Each row has two labels, one from each of two sets.
-11.2  24.9  -9.5  -5.5   0.8  -4.8   2.9  -8.4  -5.7   0.3   0.8 -48.8 -12.3  57.8   9.1 -38.6  -5.0  -6.7   7.5  -1.8   5.0  -4.2 -12.1   9.6  -1.3   3.2  -6.7   7.2  -0.7  15.7  18.5 -> J & (39)
-12.9  20.8 -23.1  -1.6  -5.9  -0.8   0.3  -3.4  18.6  -4.8  -2.3 -43.5  -2.4  69.5 -10.7 -24.3  -7.3  -3.5   2.8  -2.6  11.0  -0.2  38.0   8.3   1.6 -19.0 -11.9  -5.5  -0.3  21.9   7.1 -> R & (43)
-11.4  27.3 -21.0  -2.7   4.4  -2.0   1.7   0.3  11.6   3.9  -1.9 -51.3  -8.9  58.7   6.5 -31.4  -7.1  10.5   1.3   1.8  12.9   5.2  -1.1   9.3  -1.0  -0.7  -2.5   2.9  -7.4  18.1  12.4 -> J & (43)
 -8.1  32.9 -35.6  -2.4  -4.4  -2.6  -1.2  -2.7  13.2  -3.4  -4.4 -46.0  -5.3  78.8 -18.3 -22.6  -5.8 -13.0   7.5  -3.8  13.9  -3.4  33.9  10.7   3.3 -24.1 -17.1   2.5   2.8  26.8   9.3 -> R & (43)
-14.0  19.6  -8.9  -7.0  -4.0 -10.2  -3.8   2.6   0.5   6.9  -6.8 -49.1  -4.5  59.5   6.2 -13.5  -5.6   4.1  -1.1  -3.2   5.0  -2.0  -7.8   8.9  -8.5   5.0  -1.0  11.8   4.6  12.3  14.7 -> P & (39)
 -8.4  32.3 -46.6  -6.1  -1.5   6.6   2.3   2.1  20.7   5.8  -5.6 -36.3  -5.3  75.6  -8.2 -24.4 -12.1  -4.1   7.6  -3.7  10.9   3.2  30.7  11.1   4.7 -10.9 -11.3   4.1  -7.0  32.7   7.6 -> G & (43)
-10.0   8.6   9.0  -8.7  -6.7  -0.6   3.0 -18.2 -17.9  -7.6   4.1 -38.6  -9.6  37.2  -7.8 -28.8   2.1 -16.0   3.7  -7.1   2.9 -10.6  -3.2   6.3  -2.4  -1.6 -11.0  10.1   8.9   9.8  22.8 -> R & (39)
 -2.1  12.1   5.3  -0.9  -4.5  -6.7  -6.4   0.4 -26.6   1.6  -5.8 -36.5 -11.8  41.8   5.1 -21.9  12.9  -8.6   6.8  -9.9   5.0 -14.7 -29.9   8.2 -11.7 -10.9  -4.3   9.8  11.6   1.1  11.4 -> J & (41)
-13.9  18.4  -8.2  -6.3  -5.2  -8.5  -4.6  -4.6 -11.5   0.7  -4.7 -58.0  -8.6  67.7  -3.1 -23.9  -1.4  -7.4   4.7  -8.0   2.8  -9.1  -7.5  10.4 -10.0  -4.8  -7.6  12.1   9.0  11.9  16.3 -> P & (39)
 -5.2  16.5  20.2   2.4  -0.4 -10.1  -3.8  -2.3 -28.7  -1.4  -1.9 -28.6  -7.8  30.8   5.1  -9.7  15.7  -8.0   6.9  -4.1   5.2 -13.5 -44.2   3.9  -5.5  -4.5  -3.1   9.5  12.3  -8.2  14.3 -> P & (41)
 -9.9  37.0 -24.7   3.4   1.2  -2.7  -4.7   3.8  14.4   2.1  -8.1 -52.5  -7.8  75.7  -1.8 -12.4  -1.8   1.1   5.3   1.2  19.3   1.0  11.8   8.1   1.8 -18.7 -10.1  -1.3  -0.8  14.7   7.1 -> P & (43)
-10.9  28.9 -25.6   2.1  -0.6  -1.8  -4.2   4.5  18.4   2.0  -6.8 -47.2  -1.5  69.6  -2.3 -16.1  -9.4   3.9   1.7   0.2  14.0   2.8  19.8   9.4  -2.0 -15.2  -5.2 -13.9  -1.9  19.6   6.8 -> P & (43)
-13.3  27.6 -16.0   0.5   5.6  -4.2   8.6  -7.1  20.6 -12.1   5.6 -47.0  -7.2  49.6   5.0 -35.4 -10.1   4.9   7.2   7.3  15.2   7.2   7.4   4.9   5.9  -3.5  -3.5  -7.0 -14.9  19.5  18.6 -> R & (43)
 -3.1  33.2 -36.3  -8.4   3.3   0.0   8.2  -8.7  17.7   1.9   7.6 -15.3  -8.0  42.0  -5.3 -16.2 -12.4  -5.9   6.1   6.4   6.7   6.5  16.2   5.4  12.5   2.5  -8.4   5.8 -12.0  21.2  11.9 -> G & (43)
 -9.2  18.5 -12.2   2.4  -4.9  -1.1   1.0  -4.1   6.4  -4.8  -3.3 -45.3  -4.4  55.7  -3.7 -28.1  -1.3  -9.2  10.0  -4.4  10.4  -3.3  14.1   7.5  -2.0 -18.5 -10.4  -2.3   1.7  16.0   9.3 -> R & (43)
-15.1  26.7 -13.7  -1.1  -0.5  -2.1   3.1  -6.5  14.4  -5.4   0.5 -48.9  -4.6  57.5  -1.9 -32.1  -8.6  -0.9   5.0   3.0  15.2  -1.2  18.8   5.0   4.2 -10.7   0.8  -5.2  -4.6  18.0  12.3 -> R & (43)
 -4.1  28.1 -24.5  -2.7  -1.7   2.7  11.0 -11.0  10.2  -3.6   1.4 -30.6  -9.1  49.9  -4.4 -36.0  -3.5 -10.5  11.0   2.0   8.4  -0.1   7.7   7.8   6.1  -5.0 -12.5   6.0 -11.6  25.0  13.7 -> G & (43)
 -9.3  19.9 -10.8   2.2  -2.8  -4.8  -6.0   4.6  11.9   1.4  -8.9 -52.6   5.5  67.0  -2.9 -15.1  -4.0   1.9   1.7  -6.4  11.5  -1.0  13.9   8.1  -2.6 -16.5  -7.5  -3.7   5.1  10.4   6.9 -> P & (43)
 -8.1  32.8 -37.3  -4.7  -1.1  -0.4   5.3  -6.1  22.2   0.1  -2.0 -32.3  -5.5  66.3 -10.5 -19.9 -12.4  -6.2   6.3   3.6  10.0   3.8  31.5   7.2  10.3  -9.7 -12.6   3.6  -8.4  27.8  11.4 -> R & (43)
 -5.8  25.5 -27.6   0.3  -2.2   3.0   4.9  -5.7  11.0  -4.6  -0.5 -36.8  -8.1  61.2  -6.6 -39.9  -2.1 -10.9   9.8   0.6  11.6  -2.8  18.3   7.8   4.3 -19.4  -9.6   1.4  -6.7  25.8   9.8 -> R & (43)
  1.4  23.5 -19.7  -5.5   2.2   2.6   8.0  -7.8  -7.4   5.1   0.9 -20.9 -10.8  37.6  -1.5 -32.3  -4.1 -10.0  10.0   0.7  -2.2  -5.3  -5.3   7.9   1.3   4.1  -6.4  11.0  -9.7  20.0  16.8 -> G & (39)
 -7.3  24.5 -23.0   0.7  -1.5  -0.4   1.1  -2.4  10.5   1.4  -3.1 -36.4  -1.6  53.8  -4.2 -24.3  -6.1  -1.4   6.7  -0.6   8.1  -1.9  14.4   8.5   0.8 -11.4  -9.1  -1.8  -3.6  17.0   4.9 -> R & (43)
  1.5  24.0   3.4   1.0  -0.4  -2.6   2.3  -6.6 -28.1  -4.1  -1.1  -8.1 -11.7  30.4  -0.9 -13.7  17.9 -16.6  10.7  -0.1   3.5 -15.9 -34.3   3.7   3.7 -10.6 -10.7  10.8   6.3  -1.1  17.3 -> G & (41)
 -3.8  30.3 -34.6  -3.9   2.0   3.8   4.6  -4.5  12.3  -1.3  -0.8 -25.2  -6.8  57.9  -8.2 -28.4  -6.9 -11.1   8.6   2.1   8.5   0.0  21.0   2.7   7.3 -11.9 -12.2   5.6  -7.4  25.0   9.4 -> G & (43)
 -5.8  13.7  11.0   1.8  -4.6  -5.2  -2.1  -1.9 -25.1  -2.1  -4.4 -42.5  -7.7  47.2   0.0 -19.6  15.3 -10.5   5.1  -8.1   4.7 -15.0 -27.3  12.7  -7.6 -13.6  -8.6   5.9  12.5   1.3   9.2 -> J & (41)
  3.6  27.7 -57.7  -8.1  -0.9  12.9   6.5   3.2  22.2  10.1  -5.1  -9.8  -3.7  50.6 -10.7 -15.5 -15.4  -3.3   7.0   4.6   1.3   6.1  35.0   7.8   9.3  -3.7 -10.3   6.6 -13.5  32.4   3.9 -> G & (43)

Each row has two labels, one from each of two sets.
 -7.3  -5.6  -1.9  -1.3  12.1  -6.0  12.4  -6.8   3.3 -18.2  -0.5 -28.3  -6.3  -4.4  -5.0 -15.9  -0.2  -3.8 -14.1   0.0  -0.7   8.9   2.2  -8.3 -10.3  -6.7  -0.8   6.8  12.4  12.6  -9.4 -> K & SL
  6.1   4.1  -0.7 -30.7   6.6  25.1  -1.4   9.7 -22.9 -16.4 -28.5   2.6 -39.0  -0.5   5.9  -1.1  10.9   1.9 -19.7  17.4  -6.5  21.0 -18.5   5.2 -16.3  -8.1   4.9  -6.5  -8.3   2.1   1.8 -> U & TQ
 11.8   2.8  -6.9 -19.2   7.4 -17.5   5.9  -7.2  -7.6 -16.0 -13.4   0.6  -3.8  -4.1   0.0 -11.3 -16.1  13.0  -6.2   1.6   2.6   9.8  13.8 -12.3 -23.4   2.8  -1.4 -19.2  14.0   6.4  -3.2 -> U & TQ
 -4.4  12.4   2.1   8.8  -3.9 -43.8 -12.9  -7.3  11.0   5.5   5.7  15.1   9.1   1.3   0.0  -1.9 -19.1   8.3   1.2   7.1   7.7  -6.3   5.9  -4.0 -20.6   0.3  -8.1  -4.8   5.4  -9.3   0.4 -> Z & TD
 10.7   3.8  -3.2  -3.5   0.4  -9.1  -5.9   1.2  -2.3   2.7   0.7   8.4  -7.6  -1.0   2.9   2.0  -5.1   2.5   0.6  -2.0   3.1   3.7  -9.8  -4.3 -14.9   1.1  10.8  -4.7  -0.1   1.5   1.5 -> Z & SL
